[[ 37   1   6  17  21  12  11  11  -3   7  10  -1  25  21  16]
 [ 33  -9  -1  22  30  15  21  -3   4   6  11  -1  26   9  28]
 [ 27  15   4  16   9  30   1   1  -1   7  -2  20  18  27 -15]
 [ 10  18  23  15   0   3  18  -1  25   9  -7  14   3  14  -5]
 [ 15  28  22   7  -2  10   0  20   8  12   3  19   6  23 -11]
 [ -2  14  17  15   5   5  23  -4  28  10   1  15   2   4   3]
 [-32  24   9  -4  -2  23  -2  22  15  19  19  32  -2   2   1]] Answer: 1

[[51 37 50 71 71 42 60 63 63]
 [29 21 44 92 79 39 49 71 60]
 [42 61 49 49 46 46 44 48 45]
 [47 46 55 49 38 58 38 41 43]
 [35 61 62 70 48 35 35 43 47]
 [35 67 52 53 43 41 38 45 42]
 [12 74 77 77 21 20  2 25 32]
 [38 59 56 61 48 36 40 48 48]
 [50 59 27 10 35 75 52 50 33]] Answer: 33

[[ 71 130 109  89 135 120  72  94  99 162 125 130 124 141]
 [163 120 175 161 111 108 118 195 143  85 100 160 128  73]
 [ 53 135 128 128 106 119  16 114 157 130 112 126 119 103]
 [109 108 160 109 116 102 134 138 166 121 142 165 126  83]
 [ 93 130 161 103  89 113 107  92  56 107 135 152 103 163]
 [157  85  65  70  92 113 128 106 129 120  89 103  82 156]] Answer: 156

[[105 159 116 152  87 143 141 132 123 142 117  65 196  64]
 [107  82  72  70 105  71  84 128 101 165 118 131 102 155]
 [152  72 143  62  82  98 155 105  68 104  93 104 139 192]
 [123 124  69 138 117  82  78  95 121  96 113  50 171  72]
 [ 92  67 142  57 141 152 101 113 171 174 116 103  53  72]] Answer: 72

[[690  37 271 352 814 669 370 583 411]
 [153 726 593 303  97 284 657 203 236]
 [155 232 308 186 189 368 886 124 345]
 [258  76 233 190 331 446 841 194 384]
 [681  27 264 346 806 666 384 574 413]
 [170 750 609 316 112 288 626 222 231]
 [690 585 587 483 715 577 112 673 290]
 [705 555 572 481 737 589 110 681 297]
 [491 799 683 454 456 441 239 524 234]
 [ 94 488 448 223  75 294 835 110 286]
 [306  31 213 198 392 478 808 231 396]] Answer: 396

[[51 57 45 50 61 46 44 66 59 53 62 39 60 52 54 55]
 [62 61 41 53 65 40 48 65 63 46 60 50 63 53 41 42]
 [51 50 50 57 52 46 45 52 42 59 48 51 61 49 50 54]
 [68 61 74 64 33 62 46 50 47 44 27 69 47 58 56 55]
 [47 48 58 51 52 56 49 50 54 55 58 45 54 53 53 57]
 [41 57 61 55 38 55 43 57 67 57 51 38 55 62 58 48]
 [55 58 55 51 51 59 45 55 64 49 47 64 54 44 58 47]
 [46 46 70 50 47 43 45 63 53 59 57 54 55 47 51 52]
 [49 59 53 51 51 68 48 56 64 51 58 41 53 61 57 57]
 [68 54 59 66 49 50 57 43 44 54 46 50 48 47 42 55]
 [71 51 65 71 42 62 55 46 43 51 38 53 44 53 47 50]
 [46 58 37 55 40 50 49 65 46 45 52 41 52 22 76 56]] Answer: 56

[[4603 4857 6306 6073 4443 4082 3284 4149 2735 4510 8975 6916]
 [4161 5805 6746 4911 4279 5319 4170 4742 5018 3976 7295 6492]
 [6025 4051 5501 5845 3421 3411 1297 5213 4317 3556 3262 7109]
 [5544 4287 7758 3977 5064 5241 2344 5142 3894 5828 4533 5245]
 [4691 3340 5587 4315 4365 7302 5393 5815 4686 5858 5013 4075]
 [3756 4435 3630 3011 4353 4558 2345 5479 4888 1505 1342 2225]
 [7423 4157 1588 4928 5029 3101 5085 4437 2594 3589 1863 3768]
 [6040 6214 2949 4799 5197 4010 3820 4539 7702 4053 4929 6115]
 [4221 5202 7796 4056 3959 5993 3769 4599 6047 4020 4303 4753]
 [4003 4344 5799 3977 4204 3639 5181 5816 3173 4404 5706 2736]
 [5551 5144 4606 5933 4548 4449 3957 4096 4065 4324 7669 4195]] Answer: 4195

[[116  89 139 113 127 103 146  52 138  93  92  97 146 122]
 [ 85  76 105  87 116 132 165  83 104 104  89 133 123  84]
 [ 68 109 117  90 141 111  88 104 142 199  88 103 122 133]
 [139 114  90 136 119 102 104  60 117  67 105 111  85 104]
 [129 134 125  81  91  87 104 120 110  63  74 113 154 100]] Answer: 100

[[123 102  44 112  28  77 204]
 [ 67  90 118 119 187  95 122]
 [107  69 187  96 217 218  12]
 [ 70  29 195 152 231 188  36]
 [ 52  77  55 162 102  60  93]
 [196 132  92  90 113 135 124]
 [ 42  62  97 110 198 168  61]
 [ 99  97  83 110 116 100 120]
 [ 13  56 106 153 183  42  95]] Answer: 95
---
array([[ 0.2,  0.1,  0.6,  0.6, -0.6, -0.3],
       [ 0.4,  1.1,  1.9, -0.5, -1.9,  0.2]]) yields -0.6

array([[-2.177,  1.669,  0.157, -0.937, -1.168],
       [ 1.213, -1.949,  0.593,  1.082,  0.901],
       [ 1.350, -1.249,  0.855, -1.002, -1.481]]) yields -1.949

array([ 138.3,  110.4, -101.9,  -68.5,  -30.8,  -36.9, -184.5]) yields -101.9

array([[  43.2,   35.5,   52.7,   30.0],
       [ 173.0,   18.0,  184.2,  -20.8],
       [-119.8,  218.7, -103.7,  138.6]]) yields -103.7

array([ 0.091,  0.100,  0.078, -0.189, -0.059, -0.106]) yields -0.106

array([ 1.26, -1.59, -0.78,  0.20, -0.35, -0.37]) yields -0.78

array([  97.587, -123.512, -119.878,   30.651, -102.771]) yields -119.878

array([[-0.115,  0.121,  0.152,  0.046,  0.052,  0.228,  0.006],
       [-0.037, -0.080,  0.038, -0.139, -0.039, -0.079, -0.093],
       [ 0.103, -0.206, -0.220,  0.173, -0.092, -0.170,  0.123]]) yields -0.206
---
[[129,-214,34,2,-11],
[-110,-90,-107,10,519],
[-87,91,128,3,111]] value 128

[[-95,11,-121,62],
[241,-111,174,-140],
[511,-183,-363,79]] value -183

[[330,202,63,-201,-200],
[-180,-348,-141,-23,12],
[215,-454,417,435,449]] value 417

[[165,215,-141,-216,281,179,179],
[44,-58,-252,-280,76,76,76],
[417,171,535,24,368,307,307]] value 368

[[50,-35,501,61],
[20,380,45,53],
[18,85,528,-49]] value 85

[[-322,-321,100,-219],
[497,-204,-151,-180],
[18,-46,-256,-172]] value -46

[[-154,117,-196,96,-260],
[-324,-466,261,292,31],
[-331,-212,360,358,-156]] value 360
---
[[-279 -121 -184 -107 -140  -29  -62]
 [-249  -43   60 -345  -12  423  449]
 [ 128  251  -44  244  195 -300  222]] Out: -300

[[-399  414   33  227]
 [-154  425  324  294]
 [  27 -419 -228 -277]] Out: -228

[[-352  -39 -222 -466  137]
 [-128   18  245  -48  174]
 [ -95  105  224 -225  131]] Out: -225

[[  68  149  533  175  576  -53]
 [  68 -305  556  -88  126  437]
 [ -15  149   71   21  126 -247]] Out: 126

[[ -45  -21   11  -22    7   26]
 [  65   -2  -13   30  -13  -30]
 [-392  440 -493  434 -435 -465]] Out: -435

[[ 126 -562  251 -181    5]
 [-260 -562 -134  131 -225]
 [  26 -562  415 -148  -36]] Out: -148

[[ 325 -425  160  236 -307 -201  201]
 [-352  315   77   14  -28  562  -54]
 [-301  270  152   48 -102  532  -13]] Out: 532

[[-138  566  510 -126 -107 -326  124]
 [ 269  566 -227 -191   94 -527   77]
 [ 474  566 -103 -161  350  150  -39]] Out: 150

[[ 505 -292  479  498 -308 -312]
 [ 444 -236  421  439 -249 -251]
 [ 317 -109  299  314 -127 -125]] Out: -127
---
[[-352,-361,380,378,-392],
[-340,-371,406,357,-411]] → 380

[248,-141,145,408] → -141

[[449,294,-141,177,-20,-69,66],
[50,309,-278,329,213,50,54],
[-412,-315,206,-28,-86,115,32]] → -20

[-230,566,386,107] → 566

[[392,386,-377,-382,398,-381,387],
[343,261,-283,-216,364,-377,345],
[386,366,-372,-372,406,-427,371]] → 398

[-473,307,-471,-239,-550,-44,318] → -550

[539,-529,-505,552,522] → -505
---
-152  -147  -563   389  -268    70
 -74   288    61  -116   -59  -106
  15   135    29   -38   174  -180
: -38

 289    27  -360   473   -26   316   174: -26

 425   202     0   180
-420  -105   426  -382
: -105

 122   211  -208   136    14
  -1    97  -413    73    50
: -413

 -92   198   249  -441: 198

-126  -180   135   -69  -189   271
 -50   -65   -98   -83  -166   494
  54   -38   -76  -121   -44  -319
: -121

-136   -13  -140   -52    93  -118   114
-113   434  -140  -221  -100  -104   -61
: -100
---
[316,66,574,269] out 316, 269

[[-225,413,-32,-531,-450,-366],
[105,72,410,100,146,-221]] out -225, -221

[-4,562,555,541] out -4, 541

[412,162,-173,21,-29,140] out 412, 140

[-22,-165,218,429] out -22, 429

[[117,24,447,-295,-147,-33],
[-258,237,46,-192,343,-179]] out 117, -179
